Below is a small trained network, with its code and all its weights. Each question gives an input and a target symbol and asks what happens when units are switched off, that is, made to give their printed mean instead of their output.

import numpy as np


def w(rows, s, z=0):
    codes = np.array(rows[::2]) - 128.0
    scale = np.full(codes.shape[1], s)
    scale[-1] = z or s
    return codes * scale


def norm(h):
    return h / np.sqrt((h * h).mean(-1, keepdims=True) + 1e-5)


def f(y):
    return y / 2 * (1 + np.tanh(0.7978845608 * (y + 0.044715 * y**3)))


def softmax(a):
    e = np.exp(a - a.max(-1, keepdims=True))
    return e / e.sum(-1, keepdims=True)


def log_softmax(a):
    a = a - a.max(-1, keepdims=True)
    return a - np.log(np.exp(a).sum(-1, keepdims=True))


def net(x, mask):
    ids = ['αβδεζξπστφ'.index(c) for c in x.split()]
    T = len(ids)
    res = E[ids] + P[:T]
    u = 0
    for l in range(2):
        q, k, v = (norm(res) @ M[l].T for M in (Q, K, V))
        z = softmax(np.where(np.tri(T) > 0, q @ k.T / 2**0.5, -1e9)) @ v
        res = res + np.where(mask[u], z, O[l][:, -1]) @ O[l][:, :-1]
        u += 1
        y = f(norm(res) @ A[l][:, :-1].T + A[l][:, -1])
        res = res + np.where(mask[u : u + 16], y, B[l][:, -1]) @ B[l][:, :-1]
        u += 16
    return log_softmax(norm(res)[-1] @ U[:, :-1].T + U[:, -1])


Q, K, V, O, A, B = {}, {}, {}, {}, {}, {}
E = w([
[201,38,127,101,133,95],'α',
[197,16,153,122,124,109],'β',
[172,160,116,121,196,44],'δ',
[183,10,153,139,81,89],'ε',
[146,110,172,141,211,57],'ζ',
[179,151,124,18,33,209],'ξ',
[125,253,168,194,151,164],'π',
[43,85,180,85,32,67],'σ',
[126,118,108,234,50,82],'τ',
[140,232,58,108,84,115],'φ',
],0.02)
P = w([
[246,219,193,208,83,153],'0',
[152,172,183,148,59,62],'1',
[134,153,160,144,78,79],'2',
[128,151,134,138,129,106],'3',
[116,145,99,139,144,108],'4',
[101,136,77,138,152,113],'5',
[90,124,64,145,163,129],'6',
[74,109,52,151,177,142],'7',
[75,106,37,153,182,151],'8',
[71,94,19,150,199,162],'9',
],0.012)
Q[0] = w([
[169,55,70,195,86,88],'L0H0',
[34,230,107,171,254,31],'L0H0',
],0.0093)
K[0] = w([
[158,147,202,147,131,190],'L0H0',
[6,91,18,145,157,204],'L0H0',
],0.012)
V[0] = w([
[72,128,78,255,76,111],'L0H0',
[10,137,142,51,46,122],'L0H0',
],0.0075)
O[0] = w([
[79,193,150,47,165,63,151],'L0H0',
[60,200,205,193,137,2,1],'L0H0',
],0.0068,0.0046)
A[0] = w([
[114,122,105,215,126,92,115],'L0N0',
[149,120,171,202,137,125,175],'L0N1',
[120,129,105,88,83,205,81],'L0N2',
[77,107,139,54,122,58,119],'L0N3',
[160,148,114,112,164,133,47],'L0N4',
[79,182,129,135,164,151,106],'L0N5',
[120,150,183,174,211,101,96],'L0N6',
[107,159,90,115,99,205,76],'L0N7',
[75,101,69,142,127,132,144],'L0N8',
[6,172,144,85,112,93,214],'L0N9',
[77,154,91,181,48,97,107],'L0N10',
[142,133,114,54,135,160,28],'L0N11',
[141,104,146,31,132,208,97],'L0N12',
[110,73,107,63,145,90,88],'L0N13',
[108,154,116,162,147,219,3],'L0N14',
[105,193,133,81,166,96,82],'L0N15',
],0.017,0.0077)
B[0] = w([
[142,184,119,170,143,84,180],'L0N0',
[104,163,136,154,198,108,194],'L0N1',
[140,188,158,68,30,112,178],'L0N2',
[155,92,161,170,134,246,190],'L0N3',
[108,73,111,130,142,71,134],'L0N4',
[116,156,161,79,180,117,162],'L0N5',
[68,181,175,116,76,75,202],'L0N6',
[129,117,142,81,151,119,162],'L0N7',
[170,167,195,123,95,76,178],'L0N8',
[50,9,103,56,44,105,255],'L0N9',
[119,31,19,115,188,138,216],'L0N10',
[91,99,112,144,59,96,145],'L0N11',
[112,166,159,160,44,119,217],'L0N12',
[140,144,198,137,175,112,196],'L0N13',
[146,118,152,137,235,190,129],'L0N14',
[98,194,182,115,78,152,194],'L0N15',
],0.012,0.0081)
Q[1] = w([
[186,97,152,255,78,148],'L1H0',
[32,89,73,110,100,112],'L1H0',
],0.016)
K[1] = w([
[254,161,94,230,83,175],'L1H0',
[84,8,124,91,76,65],'L1H0',
],0.013)
V[1] = w([
[176,123,134,88,57,138],'L1H0',
[114,75,252,209,141,93],'L1H0',
],0.014)
O[1] = w([
[41,93,59,124,98,76,252],'L1H0',
[241,107,120,1,185,69,166],'L1H0',
],0.012,0.0036)
A[1] = w([
[166,109,94,124,181,96,17],'L1N0',
[134,74,103,100,100,81,2],'L1N1',
[107,123,81,96,85,146,99],'L1N2',
[115,137,137,94,185,173,105],'L1N3',
[176,91,118,65,118,149,46],'L1N4',
[103,212,161,147,154,126,137],'L1N5',
[159,138,204,58,132,126,71],'L1N6',
[141,157,97,53,132,147,48],'L1N7',
[136,79,160,173,92,155,47],'L1N8',
[89,94,93,130,103,108,45],'L1N9',
[62,89,134,187,140,117,154],'L1N10',
[122,75,69,111,185,138,120],'L1N11',
[87,114,141,161,75,159,94],'L1N12',
[104,139,118,138,212,86,160],'L1N13',
[104,191,177,154,160,200,115],'L1N14',
[127,91,2,197,239,90,19],'L1N15',
],0.021,0.0062)
B[1] = w([
[61,141,146,109,67,117,185],'L1N0',
[140,159,139,217,170,153,216],'L1N1',
[189,148,162,87,143,87,226],'L1N2',
[189,136,208,114,169,126,141],'L1N3',
[83,140,134,158,101,56,195],'L1N4',
[166,64,141,225,151,125,203],'L1N5',
[56,153,107,106,119,199,254],'L1N6',
[183,171,142,153,91,156,151],'L1N7',
[110,130,119,93,206,131,184],'L1N8',
[166,185,107,97,148,196,217],'L1N9',
[110,122,81,112,80,132,242],'L1N10',
[115,147,164,63,190,122,198],'L1N11',
[82,59,95,93,102,143,242],'L1N12',
[199,154,72,106,83,108,219],'L1N13',
[222,146,228,204,119,226,166],'L1N14',
[1,249,15,67,132,215,229],'L1N15',
],0.015,0.0081)
U = w([
[28,142,151,158,139,21,108],'α',
[149,154,150,35,199,77,105],'β',
[159,116,80,176,158,50,238],'δ',
[11,163,226,79,148,154,2],'ε',
[60,112,135,231,85,156,113],'ζ',
[152,158,144,101,2,134,43],'ξ',
[146,136,171,147,166,202,198],'π',
[101,28,132,100,180,105,215],'σ',
[70,212,57,149,180,150,152],'τ',
[181,100,56,141,105,155,114],'φ',
],0.0097,0.0054)

Each question gives the input, a string of symbols that net reads in full, and the target symbol t.
The units are the heads (2 rows each of Q, K, V and O) and the neurons (one row each of A and B). Each row of codes is followed by its name. A weight is (code - 128) times the scale printed after its matrix; where a second scale follows, it is the last column's (O, A, B and U).
mask holds one flag per unit, layer by layer, with each layer's heads first. A switched-off unit (its flag False) gives its mean, the last column of its rows in O or B, instead of its output. The means were averaged over made-up inputs and are rounded, as every weight is.
A unit's drop is (log p(t) with every unit on - log p(t) with that unit switched off) / (log p(t) with every unit on - log p(t) with every unit switched off).
The circuit of an input: a set's keep is (log p(t) with only the set's units on - log p(t) with every unit switched off) / (log p(t) with every unit on - log p(t) with every unit switched off). Starting from the 12 units with the biggest drops (on a tie, the unit counted first), units are removed one at a time, each time the one whose removal leaves the highest keep (on an exact tie, the one counted first), for as long as the keep stays at least 0.8.
units of the circuit, in order: the units of the circuit, biggest drop first
k most important neurons: the k neurons with the biggest drops, biggest first
top k neurons in layer l: the k neurons of layer l with the biggest drops, biggest first
input ζ π τ, target τ: units of the circuit, in order => [L1N15, L0N10]
input ζ ζ β σ ζ β, target ξ: units of the circuit, in order => [L0N10, L0N9, L1N15]
input σ β β ξ ξ ε φ π, target ζ: top neuron in layer 0 => [L0N5]
input σ ξ φ β β, target β: units of the circuit, in order => [L1H0, L0H0]
input π σ α δ π π ζ σ α, target ε: 4 most important neurons => [L0N13, L0N9, L1N6, L1N13]
input ζ δ β β α, target ξ: 3 most important neurons => [L0N10, L0N13, L0N9]
input π ξ ξ φ ε ξ ξ ε, target ε: 2 most important neurons => [L0N9, L1N6]
input δ β δ ζ ε β ζ δ σ ζ, target α: 2 most important neurons => [L0N9, L0N6]
input φ σ β σ τ π, target ε: units of the circuit, in order => [L0H0, L0N5, L0N15]
input ζ α δ ζ δ, target β: 4 most important neurons => [L0N9, L0N12, L0N10, L0N6]
input ε τ β π τ β φ τ β ζ, target ε: 3 most important neurons => [L0N9, L0N12, L0N13]
input σ δ ε, target β: units of the circuit, in order => [L1H0, L0H0, L0N9]
input ζ α β φ π β τ δ, target ε: 3 most important neurons => [L0N9, L0N13, L0N12]
input β φ τ β ξ ζ β δ, target β: top 4 neurons in layer 0 => [L0N9, L0N10, L0N12, L0N8]
input δ β ξ ε, target σ: top 3 neurons in layer 1 => [L1N8, L1N15, L1N6]
input δ π β, target σ: top 3 neurons in layer 1 => [L1N8, L1N15, L1N6]
input β δ τ π ζ ε β α τ ζ, target ε: most important neuron => [L1N6]
input σ ζ σ ξ α π φ ξ δ, target ζ: top 4 neurons in layer 0 => [L0N10, L0N15, L0N6, L0N5]
input δ τ β α, target σ: top 3 neurons in layer 0 => [L0N10, L0N13, L0N9]
input π π δ δ ε, target ε: 2 most important neurons => [L1N6, L0N10]
input π φ α α δ α ε β, target ε: 3 most important neurons => [L0N13, L0N9, L1N6]
input σ ξ δ β ε β ξ ξ σ δ, target α: 2 most important neurons => [L0N9, L0N6]
input π π δ β σ δ, target α: most important neuron => [L0N6]
